Look-ups in named tables: a row name and a column name give one cell, copied from the table.

Demid:
,Koma,Mil,Lev
Filoko,71,132,57
Bage,123,224,135
Bir,46,201,72
Gupom,162,159,74
Biz,169,235,196
Ledite,98,132,166

Lev of Filoko: 57
Mil of Gupom: 159
Koma of Ledite: 98
Lev of Gupom: 74
Koma of Gupom: 162
Koma of Bir: 46
Lev of Bir: 72
Koma of Bage: 123
Koma of Biz: 169
Mil of Bage: 224
Mil of Ledite: 132
Lev of Bage: 135
Mil of Filoko: 132
Lev of Biz: 196
Lev of Ledite: 166
Which row has the largest Mil? Biz

Loni.csv
,Zozez,Nufugi,Mepati,Zinivil,Ledapet,Lirum,Gola,Koma
Sal,-14.06,-88.06,22.82,-71.27,46.69,-3.40,61.29,-47.88
Pon,-43.37,16.45,-26.96,13.79,-5.55,36.57,7.82,-23.88
Tel,-23.07,-5.28,-7.24,-4.15,-4.37,-15.35,2.15,11.06
Bino,10.92,10.37,-9.13,-29.58,-26.32,-11.12,-24.90,13.77
Fet,-65.09,-29.88,-18.18,52.45,0.70,0.38,44.29,-65.95
Toku,-39.01,12.80,0.61,6.08,-5.92,-26.39,-5.85,39.22
Ridado,-5.25,3.33,-14.09,1.88,-27.34,-6.59,-9.54,9.61
Ledup,-32.17,-3.59,-2.80,-7.75,-1.74,-17.71,-11.89,13.09
Sibeku,-29.73,-30.24,-20.90,-67.32,-28.89,-36.08,25.37,-53.82
Mido,-15.96,-27.37,-37.25,-77.61,-22.97,-41.71,41.41,-62.07
Bof,17.51,12.19,-5.09,-28.36,-17.38,-14.78,-37.32,19.88
Lov,-27.54,-2.89,-19.53,10.14,-21.62,23.82,-0.93,-14.98

What is the Koma of Ridado in Loni?
9.61
What is the Zinivil of Sal in Loni?
-71.27
What is the Gola of Lov in Loni?
-0.93
What is the Zinivil of Toku in Loni?
6.08
What is the Koma of Sibeku in Loni?
-53.82
What is the Mepati of Bino in Loni?
-9.13
What is the Zinivil of Pon in Loni?
13.79

Kesilet.csv
,Vulomog,Gano,Nen
Vog,143,208,158
Giva,43,208,158
Befomal,202,135,192
Desus,112,241,154
Bufi,209,141,189
Luf,39,208,158
Zogeka,143,139,187

What is the Nen of Luf in Kesilet? 158
What is the Nen of Vog in Kesilet? 158
What is the Gano of Luf in Kesilet? 208
What is the Vulomog of Luf in Kesilet? 39
What is the Gano of Vog in Kesilet? 208
What is the Gano of Befomal in Kesilet? 135
What is the Nen of Desus in Kesilet? 154
What is the Nen of Befomal in Kesilet? 192
What is the Gano of Bufi in Kesilet? 141
Which row has the largest Vulomog? Bufi

Gurutak:
columns: Gutara, Vofekel, Nez, Ses, Bul, Pep, Vobegan
Gugi: [176, 117, 173, 191, 71, 167, 197]
Keze: [103, 111, 110, 102, 172, 111, 141]
Guk: [79, 74, 74, 83, 188, 74, 202]
Takufiz: [81, 75, 76, 84, 186, 76, 200]
Bom: [74, 69, 68, 77, 194, 68, 205]
Bag: [176, 117, 173, 191, 72, 167, 196]
Tugi: [92, 94, 100, 92, 180, 100, 158]
Resesi: [67, 66, 74, 69, 203, 73, 187]
Nanara: [72, 68, 79, 75, 196, 78, 186]
Somasev: [52, 64, 59, 51, 224, 60, 179]
Voruru: [176, 117, 173, 191, 71, 167, 197]
Furad: [84, 79, 80, 88, 183, 79, 197]

Nez of Keze is 110
Vofekel of Bag is 117
Ses of Takufiz is 84
Vobegan of Keze is 141
Nez of Guk is 74
Nez of Gugi is 173
Vobegan of Somasev is 179
Nez of Takufiz is 76
Vofekel of Nanara is 68
Vofekel of Bom is 69
Ses of Tugi is 92
Gutara of Bom is 74
Row with the largest Bul: Somasev

Table Luvete
columns: Fadi, Zozivab, Nudoba, Nuneril, Fibubar, Donem, Zani
Sez: [-26, -50, -14, 19, 9, -5, 12]
Ziseb: [-13, -5, -42, -20, -31, -9, 73]
Refo: [-32, -28, -30, -1, 8, -9, 11]
Gof: [50, -9, -1, -55, 6, -12, 50]
Vug: [-26, -3, 20, 14, -23, -21, -29]
Giril: [25, -56, -1, 31, -13, -9, 2]
Vak: [-4, -23, -13, 30, 0, -27, 32]
Mal: [61, 11, -43, -25, -58, 4, 37]
Dor: [-9, -16, -16, -19, 4, -1, 77]
Kededud: [46, -14, 7, 15, -59, -26, 11]
Bog: [49, -72, -16, -46, 26, -7, 17]

Zani of Sez = 12
Donem of Vug = -21
Zozivab of Dor = -16
Donem of Gof = -12
Zozivab of Vak = -23
Nuneril of Ziseb = -20
Nuneril of Dor = -19
Nuneril of Sez = 19
Fibubar of Sez = 9
Donem of Ziseb = -9
Donem of Giril = -9
Nuneril of Giril = 31
Fibubar of Vak = 0
Nudoba of Gof = -1
Donem of Kededud = -26
Fadi of Vug = -26
Zani of Bog = 17

